Rows, each with its class
[  3   4   4 -12  -3  -2  -9   5  11  14  -6  -3 -18 -23  11  18  11   7
  -4  -1 -11  -2   4   9  -3 -22   2   7  -1  -1 -21   8] -> (51)
[ 11   3   2 -12  -3 -10 -11   2   9   7 -14  -1 -16 -22  12  23  10  -6
   7  -8  -5  -5   1  12   2  -7   4  14  -1  -7 -15   7] -> (47)
[  8  -1   4  -7  -6  -1  -8   0   3   5  -8   1 -13 -14  14  17  10   0
   1  -5   3  -4   6  18  -1  -5   5   5   3   3 -19  -1] -> (47)
[  5   5   6 -11   4  -1  -8   5   8   7  -8  -7 -28 -25   4  37  15   0
   5  -5   1   5   2   8  -1 -14  -2  16   0  -4 -20   9] -> (45)
[ 10   1   8 -15  -9  -7 -12   7  13   5 -10  -5 -13 -20  12  18   4  -2
   2   0  -3 -14  10   8   0  -2  -2  12  -2  -2 -15   6] -> (47)
[  5   7   5 -13  -3   8  -7   0  10   1 -16  -6 -36 -22  -6  27   2   2
 -10 -13   1  -8   7  -4  -9   0   5  18 -10   5 -21  12] -> (48)
[ 11   3   7 -13  -6  -8 -10   2   8  10 -11  -2 -10 -26  10  18   2   6
   0  -4  -2 -10   5  22  -6 -10   3   8   8   0 -17   5] -> (47)
[  5   2   4 -11 -10  -8  -7   6  10   9 -18   3 -15 -25  13  17   2   6
  -1  -5  -3  -7   8  19  -5  -4   0  10  -4  -4 -13  -1] -> (47)
[  7   4   3  -8   3   9  -7  -1   4   4  -9  -3 -43 -28   4  14  14  -3
   9  -4   2   6   0  -5  -2   4   1  17   0   4 -14   7] -> (48)
[  7   2   9 -13   3  -5  -9   3   8   8 -13  -5  19 -26  16  18   3  -1
   2  -5  -2 -11   4  10  -1  -5   1  23   0   0 -11   4] -> (47)
[  9   7   9 -18  -4  -3 -10  -4   8   3 -14 -11 -32 -24  11  16  -6  -5
   1  -2 -10  -2   8   0  -2   4   4  22   0  -5 -23  12] -> (47)
[  7  -1   7 -19  -6 -16 -13   3  10   6 -13  -4 -20 -32  10  18  -2  -1
   4  -5  -6  -8   4  12  -5  -6   0  14   9  -3 -16  13] -> (47)
[  9   0   3 -16  -5  -1  -8   8  13   9 -16  -4 -10 -20  10   9  15   4
  -5  -9   2 -10   4  14  -9 -15   0   2  -2  -4 -24  -1] -> (47)
[  8  12   5 -11   0  -2 -12   2   7   8  -6  -4 -29 -21  13  28  12  -5
   1  -8  -5  -5   4   1   0 -32  -5  13  -3   2 -18  12] -> (51)
[ 10   3   3  -8  -3   0  -8  -3   5   8  -8  -2 -15 -15   0  12   7   3
   8  -3  -1  -4   6   9  -3  -3   3   6  -1   2 -14  -1] -> (47)
[  4   8   4  -7  -2   0  -3   5  11   3 -18  -5 -18 -18   5  17   5   5
 -13 -11  -5  -9   5  -3  -9  -7  -9  10  -6  -2 -17  13] -> (48)
[  7   0   7  -9  -3  -4  -5   0   1   8  -9 -10 -22 -22  10   8   2  -3
   6  -9  -2  -3   6   9   1  -2   8  16   7  -2 -18  10] -> (47)
[  6   6   4  -8  -2   5  -8   5  11   0 -22 -13 -39 -25  -3  24   3   3
  -9 -11   0  -1   5   1  -1  -4   3  18  -2   3 -13   6] -> (48)
[  7   2  -2  -7  -2  -4  -9   3   4   7 -10  -5 -41 -22   8  19  -5  -3
   9  -3 -11   5   8   8  -1  -6   1  11  -2   1  -7  13] -> (47)
[ 11  -2   3  -8   9  -1 -11   5   1   5  -3  -3 -33 -25  25  20  22 -20
   8  -8   1   7   1   7  -6 -27   6  16  -2   0 -14  15] -> (45)
[  2   2  -2 -10  -1  -1  -6   1  11  11  -8   2 -23 -19  11  19  13   0
  14   0   2  -8   2   6  -3 -14   4   0  -4  -6 -21   7] -> (51)
[  5   2   6  -8   0  -1 -12   7  11  12  -5  -1 -20 -23   5  22  12  -2
   8 -11   2  -1   4   0   2  -7   2  17   2  -1 -21   7] -> (51)
[  3  -3   8 -10  -3  -1 -14   8   4   8  -8  -7  -7 -18  12  19   1   2
  -3  -7   7  -8   5  10  -7 -18  -2   5   4  -4 -24   9] -> (51)
[  5  -3   6  -6  -5  -7 -11   0   5   4  -2  -6 -23 -26   9  13  14  -2
   5  -7   3 -10  15  14 -10 -12   6  10  -1   3 -21  -8] -> (47)
[  5   4   7  -7  -1  -2 -10   5  10  12  -4  -3 -25 -14  20  23   7  -1
   0  -1   2  -5   3   6   0 -14  -5  10   0  -5 -23   5] -> (51)
[  3  -1  -5 -11 -10  -7 -11   6   5  14 -14  -4  -9 -25  14  19  20  -5
   0  -5   3 -13   5  23  -8 -18   8   7   1  -4 -27   6] -> (47)
[  2  10  10 -11  -1  -2 -11   6  12   7  -6  -5 -20 -25   8  24  13   1
  -9  -6  -3 -19   5  10  -5 -18  -1   9  -5   1 -20  10] -> (45)
[  4  -7   3  -8 -17 -10  -6   7  10   9 -13  -3  -6 -23  14   8   5   6
  -9  -9  -8 -15   2  20 -10 -17   6   5  -1  -2 -27   3] -> (47)
[  6   0   4 -11  -2 -12  -9   2   9   5 -10  -4 -34 -24   3  23   1   0
   3  -2  -7  -3   5   6 -16 -12  -1  22  -3   0 -12  11] -> (45)
[  7   3   3 -10   2   1 -13  -1   6   7  -8  -5 -31 -21   7  22   7  -3
   6  -3   3  -6   4   4   8   0   8  16   0   2 -20  11] -> (51)

Rows, each with its class
[ 10  -1  10 -11   3  -4  -8  -4  -2  -3   2   1  -2   4  -5   1   0  -2
   2   0  -1   0   2  -3  -2   0   0  -4   0   7  -1   2] -> Gora
[-3 -2 -3 -3 -1  5 -9  2  0  1 -4 -2  3  1  3  0  0 -3 -2  1  0  1  5 -1
  3  3  1 -2  1 -1  0 -3] -> zeza
[  3   0  -4   6   2   3   6 -28   1  -1   2  -2   3  -2   2   1  -2   0
   0  -4  -1   1  -3  -3   4  -7   2  -1  -6  -1  -1   3] -> Nel
[ 3 -1  3 -3  0 -5 -1  0 -8 -2  3  0 -1  3 -3  1  0  2  2  3 -1 -1  1  0
 -2  0 -3 -1  0 -1  1  3] -> Vute
[12  0 18 -9  2  6 -5 -4  4 -1  6  0  1 -2 -2 -1  0  0  2 -6 -2 -1 -2  0
 -7  1  3 -2 -1 10 -4  1] -> Gora
[-1  0  2  9  1 -4  6 -1 -3  0  5  1  1  1 -3  1 -3  1  2 -2 -1  1 -4  0
 -3 -1 -1  1  2 -3  3  3] -> fet
[  4   0  -2 -12   0  -2  -6  -1   0   0   0   9  -4   2  -3  -3   1   0
   1   3   0   0   2  -1  -5   3   0  -1   1   3   0   0] -> Gora
[ 2  0 12  1  0  5 -7  0  0 -1  0 -1 -1 -1 -1 -1  2  2  3 -1 -2  1 -1  1
 -1  4 -1  0 -5  6  1  1] -> Gora
[-5 -2 -8  5 -1 -2  1  2 -6  1  1 -2  1 -1  2 -2  2  0 -2  0  0  1  5 -1
  2  1  0  2  0 -5 -2  0] -> Nel
[-4  0  0  3  1 -5 11 -3  1  0  0 -1 -5  0 -4  2 -3  0  2  2  1 -1 -8  1
 -1 -2  0  2  3  1  4  1] -> fet
[ 0 -1 -6  2  4 -7 11 -5  4 -2  4  2 -2  1 -3 -3 -1 -3  2  4  0 -3 -2 -2
  0 -3 -2 -1  4 -1  3 -1] -> fet
[ 6  2 15 -9  7  2 -2 -1  2 -4  5  0  1  0 -3 -1 -2 -2  2  2 -1  1 -2 -1
 -2  2  1 -2 -1  8 -3  1] -> ruke
[ -2  17   8 -11   1   2   2   0  -3   2  -1   3  -2  -1   0   2  -1  -1
   2   1  -2  -4  -8   2  -1   2   6   2   0   1   2   2] -> sado
[ 2 -1 17  0 -2 -1  4 -1 -8 -2  5 -4  1  2 -7  1  0  0  4 -3 -1  3 -6 -1
 -3  3 -7  1 -1  2 -3  1] -> Vute
[-2 -1 -1  6 -4  2 -5  5  2  0 -2  3  1 -2  3  0  5  3 -2  0  2  4  3  3
 -1  4  0  1 -3  0  2 -2] -> ruke
[-1 -1  0 -9 -2 -3 -7 -1  1  0  2  0  0  2 -2 -3  0 -2  1  3 -1  2  6 -2
 -2  5 -1 -2  2  4  0 -1] -> ruke
[-3 -2  4  3 -3 -3 -5  3 -5  1 -3  1  0  2  0  0  1  2  0  3  1  3  3  2
 -4  5 -2  3 -4 -2  0 -1] -> Vute
[ 2  2  8 11  1 -1  3  0 -6 -2  3  0  2  0 -1  3 -1  0  2 -4  1  0 -6  0
  0  0  0  1  1 -1  2  3] -> fet
[ 1  2  3  4  1  3 -2  2  6 -1  1  0  1  0 -1  1  0  0  1 -4  0  6 -1  1
 -4  6  1 -1  2  4  0 -2] -> Gora
[-5 -1 -5  3 -1  1 -8  0 -2  0 -3  0  0 -1  4 -3  1 -3 -2  3  0  3  6 -1
  3  3 -2 -1 -2 -5  1 -2] -> zeza
[ 2  3 11  4  2  0 13 -2  2 -2  6  0  0 -1 -6  2 -5  4  2 -3 -1  2 -8  1
 -2 -2  1  2  4  2 -1  4] -> fet
[  1  -5 -28 -13  -1 -11 -13  -3  -5   1  -6  -1  -5   7   1  -5   1  -6
  -3  15   0  -4  13  -5   4  -2  -1  -8   2  -7  -2  -3] -> zeza
[ 2  1 -4 -4 -2 -4 -8  0 -3  1  0  2 -2  0 -2  0  1  0 -1  4 -1  1  2 -1
 -3  2  1 -2  1  2  0 -2] -> Gora
[ -3   2   1 -12   0   1  -3   0  -2   1  -2   4  -1   1   3   2   0   1
  -1   4  -2  -4   0   0  -2   2  -3   5  -2  -2   5   2] -> sado
[ 10   2  14 -14   4   1  -2  -5   0  -3   6   0  -1   1  -4   2  -3   1
   3  -3   0  -3  -3  -2   0  -2   1  -4   2  10  -2   3] -> Gora

Rows, each with its class
[  0   4  -1   1   5   3 -15  -1  -3  -1  12   1  -2  -1   1   4  -3 -16
   0   4   1  -1  -6   1  -2  -4  -2  -1   4   3   3  -2] -> desa
[ -3   5  -2  -1   3  10  -7  -2  -2  -2  10   5  -2   1   5   5  -1 -30
   1   1   1  -6  -3   1  -1  -4   1   2   4   0   1   0] -> desa
[  2  -4  -5   3   0  -2  -2  -5  -6  -3   5   0  -2   6   2   1  -4 -10
   2   1   5   0  -2   2  -5   0   3   0   2   1   0  -2] -> lanok
[-2 -4  4  1 -1  0 -4 -4  1  0 10 -2 -3  1  2  1 -5  7  1  3 -1  1  1 -1
  0 -4  2  1  5  1  2  0] -> lanok
[ -2  -6   2   0   2  -2  -5  -1  -6   1   7  -4   0   1  -3   0 -12   8
   3   1  -4  -1  -5   1   1  -8  -7   9   7   1   3  -1] -> lanok
[  0  -1   5   2   0   3  -1  -7   6   1   5   1  -1   0   0   3  -9 -12
   1  -1   3  -3  -6  -2  -8  -6   2   1   1   0   1  -2] -> desa
[-2 -3  1 11  2  7 -3 10 -3 -2  1  3 -2  2 -1  2 -2  2  1 -1 -2 -1 -3  1
  3 -2  3 -2  3  2  2  1] -> Resa
[  0  -2   2  -1   1   2  -2  -7   2   1   3   0  -2   0   0  -1  -7 -15
   2   0   3  -4  -5   1   3  -6   3   1   3  -2   0   1] -> lanok
[ -3   0  -3   4   5  -1 -10   5  -4  -2   9   6   4   0  -1   2  -2 -26
  -2   0   4  -2  -3   3  -3  -5  -1  -3   3   0   4   1] -> tol
[ -1  -3   0  -2   5   0  -1  -2  -2   0   2  -2  -2   0   3  -1  -2 -12
   0   1   1   0  -2   5   0  -2   2  -2   1  -1   0   0] -> lanok
[ -1   2  -8   1   0   5 -10  -3  -6   0   6   0  -2  -2  -1   2  -4 -15
   2   5  -1   1  -4   4  -2   0   1   1   8   4   3   1] -> tol
[-3 -4 -4 -2  1 -1 -3 -2  0  2  0 -3  2  4  0 -2 -8 -1  2 -1  1 -9 -8 -1
  0 -8  1 -2  3  2  0 -2] -> lanok
[  0  -8  15   3  -2  -3 -14  19  -3  -2   0  -1  -4   7   0  18  -5  33
   1   1  -6   1  -5  -2   2  -9   2   0  11   5   8  -1] -> Resa
[ 3 -3 -2  1  2  3  0 14 -1  2 -9  0 -3  5 -1  2 -3 19  1  1 -2  1 -4  4
  1 -5  4  2  5  0  4  0] -> Resa
[-2 -3  9 -1  5  2 -8 -7 -5  2  3  0 -3  3  1 -1 -8  4  4  0  3 -2 -4 -2
 -1 -9  2  1  3  3  2  0] -> lanok
[  0   4  -9   2   4   2  -8   1  -4   0   7   4  -1  -6   0   1   4 -30
   2   1   3   0  -2   2   1   0   3   1   1   1  -3  -1] -> Gola
[  0   3   1   3   2   5  -9   1  -1  -1   3   3  -2  -3   0  -1  -4 -20
   4   2   4  -3  -4  -1   1  -8   0   0   3   3  -1   1] -> desa
[-2  3  6  1  1 -1 -2 -4 -1  4  2  0 -1  2  2 -1 -5 -1  3  1  2 -1 -3  0
 -2 -8 -1  3  0 -2 -4 -1] -> lanok
[ -6  -7   8  -1   0  -6 -13   5  -6  -1  10  -4   1   3   0   5  -8  20
   1   2  -1  -1  -4  -2   3 -10   2   0  10   1   6  -4] -> lanok
[ 2 -1 -8 -1  0 -1 -4  5 -4  0  0  0 -1  2  2 -1 -2 -7  2 -3 -1 -4 -2  3
  1 -1  2 -1  3  0  3 -4] -> tol
[  1   3 -25  -2   2  -5 -13   0 -11   0  12   0  -3  -4   2   0  -4 -29
   5   2  -1   4   1   3  -4   0   0  -2   2   6   1   1] -> Gola
[ -1  -6 -10  -6   1   0  -4   0  -6  -1   2  -6  -1  -3  -2   2  -8   2
   1   1  -2   0  -5   3   1  -5   3   0   4   1   1  -2] -> lanok
[-4 -7  7 -2 -1 -1 -7 -7 -6  1 15 -2 -9  0 -3  3 -6 16  2  4 -1  0 -8  0
  0 -5  2  3  6  1  6 -1] -> lanok
[ -5  -2   3  -4   2   1  -8  -2  -1  -1   7   2   1   1   2   3  -4 -15
   1   1   3  -2   1   1   0  -6   0  -1   4   0   2  -1] -> desa
[ -1   1  -4   1  -2   2  -9  -3  -5  -2   6   2  -4  -1   1   4  -7 -19
   5   0   3   1  -5   8   0  -1   2   2   4   1   2  -2] -> desa
[ -9  -8   3  -2  -2  -2  -6  -4  -5   2   7  -3  -2   1  -1   1 -10   6
   1  -1   1   3  -1   0   0  -8   1  -2   2   4   3   0] -> lanok
[ 4 -6  9 -2  2  4 -7 -6 -2  3 -2 -7 -3  1 -4 -1 -5  9  1  4 -1  1 -6 -1
  2 -5  1  0 -1 -4  1  1] -> lanok
[  3   0  -3   3   2   4  -8   1  -3  -1   6   4  -6   3   4   3  -7 -10
   4   2   4  -2  -9   1   2  -6   2   4   0   4   0   0] -> tol

Rows, each with its class
[  0   1   2   2  -7  -6   1  -1   5  12   2 -17   2  -1  -3   3   2   7
   2   5   2   1  -4  -3  -4   4  -5  -1   1  11   2   1] -> Vepov
[ 1  2  2 -1  5  1 -1  2  3  3  0 -9 -5  2  0  3 -6 10  0  0  2  3  3  0
  4  0 -3 -1 -7  2 -6  0] -> denog
[ -3   6   1   4 -11  -1   3  -2   6  14   5 -11  -1  -2   3   0   0   8
 -10  -4   0  10  -1   5   3   3  -5   0   1  17  -4   2] -> denog
[ -7   6   5  -3  -6 -10   0  -1   3  -5   5 -21  -5   5   3   6  -4   2
   7  -6   1   5   8  -5  -5   2  -5  -7 -15   4   0   4] -> Vepov
[-2  1 -3 -3 -5  5  2  0 -4  4 -5 14  3  0  2 -7  3 -3 -5 -2 -3 -2  2  1
  5 -5  2  3  6 10  3 -1] -> denog
[ 0 -4  5  0 -7  1  4  2 -1 12  2  2  4 -3 -3 -7  4  0 -5  0 -2 -3  0  4
  8  2 -3  1  8 14  3  1] -> denog
[-1 -5  2  4 -1 -2  3 -2  1  4  6 -8 -4  2  2 -2  1 -1 -6  2 -1  2 -1 -3
 -3 -2  2  2 -4  6  2  0] -> denog
[ -2   8   5   3 -13  -6   5  -4  10  32   4 -22   1  -6   4   5   0   9
   3   4   0   1  -3  -2   7  14  -5   6   8  30   2   0] -> Vepov
[ -6  13  -6   0  -6 -12  -2   3   8  32   9 -17   6   2  10   0   0  -4
  10 -13   1   3   6   3   1  18 -12  -6  -3  -4   3  -7] -> Vepov
[ -3   8  -2   9  -9  -9   4  -2  16  10  12 -32  -8  -1   4   3   0   8
   1  -1  -5  15   7   5  -2  10  -6  -1 -11   3  -8   4] -> denog
[  1   6   1   0  -9  -7   2  -1   2  25   4  -4   6  -5  -3   4   9   7
  -6   1   1  -4  -5   0  13   7 -10   2   8  25   2   3] -> denog
[ -6   2   1   4  -4   2   2  -2   4  -3   7 -19 -10   1   4   2  -7   5
   1  -1  -3   9  11   7  -4   0   6   3 -11  -4  -3   2] -> denog
[-5 10  0 -4 -9 -9  4 -2 -4 29  0 -1 13 -5  2  7  4 -3  2 -3  3 -8 -7 -8
 -3  9 -2  1  9 20  3 -4] -> Vepov
[-13   3   5   1  -2  -4  -2   1   4   0   4 -10   4   3   2   2  -3   3
   3   0  -1   1   3   0  -2   1   0  -5  -8  -3   3   0] -> Vepov
[ 2  4 -3 -1 -5 -6 25  1 -2  7  1 -7  0  6  2 -9 -2  6 -3  2 -1  2  3  1
 -2  3 -3  2  2 18 -2  3] -> denog
[-5  5  0 -1 -3 -6 -3 17  2  8 -2 -6 -1  2  2  2 -3  1  6  4  0 -3  6 -3
 -1  3 -7 -6 -6  1  2 -3] -> Vepov
[ -2  11  -1   6 -14 -11   4   0  17  28   8 -32   2  -6   2   2   0  10
   5   8  -2  10  -2  11   1  25  -5  -4  -3  10  -6   5] -> Vepov
[ 2 -8 -1  5  2  0 -7  2  1 -7  6 -3 -6 -2 -2 -2  1  2 -1 -1 -2  1  3  0
 -4 -3 -1 -2 -5 -3  2  2] -> denog
[ -5   0   0  -1 -10  -6   3   0  -7  32   0   2  11 -12   4  -3   7   2
   2   1   0  -6  -7   4  12   6  -3   5  11  32   2  -4] -> Vepov
[ -9   8   0   1   7  -3   5   2   3  -3  -2  -4   7   3   3  -2  -3  -1
   5  -6  -1   2   2  -7  -5   3   1  -4  -7 -14  -2  -2] -> Vepov
[  0   0   1  -2 -13  -4   0  -1   3  23   0   2  10  -6  -1   2   3   4
  -9   0  -2   1 -10   1   9   1   3  11  14  32  -2   0] -> piru
[ 1  3 -1  1 -3 -4 -2  2  7 10  0  0  2 -5 -2  4  1 -2  2 -1  3  0  0  2
 -1  6  0 -1  3  3  2 -5] -> Vepov
[  0   6  -1   2  -7  -6  -3  -1   1  16   6 -10   2  -1   1   0   2   3
  -4  -5  -2   5  -3   5   4   8  -3  -2   2   9   0   3] -> Vepov
[  0   5  -1   2  -8  -4   1  -3   8  17   9 -21  -2  -1   3   4  -1   8
  -3  -3 -15   1   3   9   4  13  -4   0  -3  14  -1   2] -> denog
[ -4   6  -1  -4  -4  -6  -2   2  -1  12  -1  -1   6   1   2   1  -3  -3
   2   0   4  -3  -8  -2   1   5   0  -4   5   5   5 -11] -> Vepov
[  0   1   1   2  -8  -2   2   3   3   4   8 -11  -5  -1  -2 -10  -1   6
   2  -3  -4   3   5   2  -5   3  -5  -2  -5   6  -2   0] -> denog
